Below is a small trained network, with its code and all its weights. Each question gives an input and a class and asks what happens when units are switched off, that is, made to give their printed mean instead of their output.

import numpy as np


def w(rows, s, z=0):
    codes = np.array(rows[::2]) - 128.0
    scale = np.full(codes.shape[1], s)
    scale[-1] = z or s
    return codes * scale


def f(y):
    return np.maximum(y, 0)


def log_softmax(a):
    a = a - a.max(-1, keepdims=True)
    return a - np.log(np.exp(a).sum(-1, keepdims=True))


def net(x, mask):
    res = np.array(x, float).reshape(1, 7) / 4 @ E
    y = f(res @ A[0][:, :-1].T + A[0][:, -1])
    res = res + np.where(mask, y, B[0][:, -1]) @ B[0][:, :-1]
    return log_softmax(res[-1] @ U[:, :-1].T + U[:, -1])


A, B = {}, {}
E = w([
[169,254,61,67,60,147,35,78,157,147,212],'x0',
[86,132,29,117,158,114,94,182,94,190,80],'x1',
[135,91,137,128,136,125,141,165,115,124,120],'x2',
[138,186,104,121,182,173,166,135,69,67,34],'x3',
[136,124,128,114,131,128,130,137,128,125,142],'x4',
[172,97,87,206,168,200,203,203,196,150,143],'x5',
[64,163,79,166,84,123,136,114,102,103,163],'x6',
],0.009)
A[0] = w([
[197,179,109,254,154,135,164,205,183,175,154,180],'n0',
[201,126,177,102,200,94,84,141,188,157,79,201],'n1',
[129,87,145,157,81,40,118,134,170,243,184,103],'n2',
[168,175,54,97,86,161,94,91,129,141,163,251],'n3',
[88,168,50,130,208,65,111,162,119,227,83,208],'n4',
[76,69,138,120,114,117,67,140,195,138,214,38],'n5',
[192,205,126,101,127,167,123,170,86,37,56,58],'n6',
[177,136,180,154,147,137,169,67,142,27,185,150],'n7',
[91,134,175,94,84,85,96,104,41,117,91,77],'n8',
[152,240,126,65,90,165,76,172,179,123,183,49],'n9',
[77,132,211,101,160,127,29,109,80,144,120,3],'n10',
[59,111,194,139,159,77,176,167,128,92,90,184],'n11',
],0.0073,0.0012)
B[0] = w([
[176,147,195,151,226,52,30,85,134,63,156,254],'n0',
[149,209,240,158,92,185,162,180,56,18,165,206],'n1',
[109,130,98,71,106,226,145,58,123,113,16,222],'n2',
[183,132,174,147,126,182,238,200,187,48,118,226],'n3',
[170,137,58,64,75,53,93,177,72,20,153,246],'n4',
[87,149,112,107,161,173,137,26,125,111,60,200],'n5',
[90,57,54,83,170,161,108,91,221,116,35,226],'n6',
[235,90,61,100,25,85,50,127,86,147,123,226],'n7',
[133,117,111,246,224,138,49,175,180,121,170,219],'n8',
[104,83,114,184,108,147,135,239,158,170,137,229],'n9',
[134,188,140,113,253,181,157,184,117,182,211,197],'n10',
[166,164,81,115,40,160,152,206,230,193,140,249],'n11',
],0.006,0.0082)
U = w([
[87,83,131,131,112,163,101,156,134,92,130,251],'0',
[77,94,115,163,111,169,165,195,199,166,136,68],'1',
[69,69,75,91,168,225,124,54,153,113,49,30],'2',
[106,132,135,197,255,97,76,103,157,131,222,72],'3',
[176,117,104,87,27,28,66,125,57,105,117,132],'4',
[88,128,155,185,128,195,160,129,25,51,161,150],'5',
[100,153,127,78,130,66,165,114,174,109,145,171],'6',
],0.0067,0.002)

Each question gives the input, the list of numbers given to net, and the class t.
The units are the neurons (one row each of A and B). Each row of codes is followed by its name. A weight is (code - 128) times the scale printed after its matrix; where a second scale follows, it is the last column's (A, B and U).
mask holds one flag per neuron, in row order. A switched-off neuron (its flag False) gives its mean, the last column of its row in B, instead of its output. The means were averaged over made-up inputs and are rounded, as every weight is.
A unit's drop is (log p(t) with every unit on - log p(t) with that unit switched off) / (log p(t) with every unit on - log p(t) with every unit switched off).
The circuit of an input: a set's keep is (log p(t) with only the set's units on - log p(t) with every unit switched off) / (log p(t) with every unit on - log p(t) with every unit switched off). Starting from all 12 units, units are removed one at a time, each time the one whose removal leaves the highest keep (on an exact tie, the one counted first), for as long as the keep stays at least 0.8.
circuit, biggest first: the units of the circuit, biggest drop first
most important unit: the unit with the biggest drop
k most important neurons: the k neurons with the biggest drops, biggest first
input [0,8,-4,0,3,3,-3], class 4: circuit, biggest first => (n4)
input [8,-5,-4,-5,-7,-7,-6], class 1: 2 most important neurons => (n9; n3)
input [4,2,-2,-7,-6,-5,5], class 2: circuit, biggest first => (n2; n5)
input [5,0,-6,8,6,-6,-4], class 2: 4 most important neurons => (n6; n0; n11; n4)
input [7,-1,-3,-8,0,-8,7], class 2: circuit, biggest first => (n2; n5)
input [3,-3,4,-6,-4,2,3], class 2: circuit, biggest first => (n2; n5)
input [4,7,8,1,-8,-7,0], class 0: 2 most important neurons => (n0; n8)
input [7,6,-4,7,2,-8,-8], class 3: 4 most important neurons => (n8; n10; n2; n11)
input [6,-3,1,7,-7,1,5], class 2: 2 most important neurons => (n6; n11)
input [0,-1,-5,4,7,8,-8], class 3: 2 most important neurons => (n0; n2)
input [6,3,-2,4,4,-4,-8], class 5: 3 most important neurons => (n1; n11; n3)
input [-7,-5,-5,2,-6,-1,5], class 1: 3 most important neurons => (n11; n4; n0)
input [1,-4,-1,3,5,-5,-5], class 3: circuit, biggest first => (n8; n10)
input [3,7,3,-8,0,4,5], class 2: most important unit => n2
input [-7,-1,-1,3,-5,-2,6], class 1: 3 most important neurons => (n11; n0; n4)
input [7,-6,-1,-2,-4,-8,2], class 3: 2 most important neurons => (n8; n10)
input [5,2,6,-6,-4,7,-8], class 5: circuit, biggest first => (n1; n6; n11)
input [-7,3,-5,7,2,-6,4], class 1: circuit, biggest first => (n11; n8)
input [8,-5,8,2,-7,-8,2], class 0: circuit, biggest first => (n3; n9)
input [6,-4,-2,2,-7,-7,6], class 3: most important unit => n8
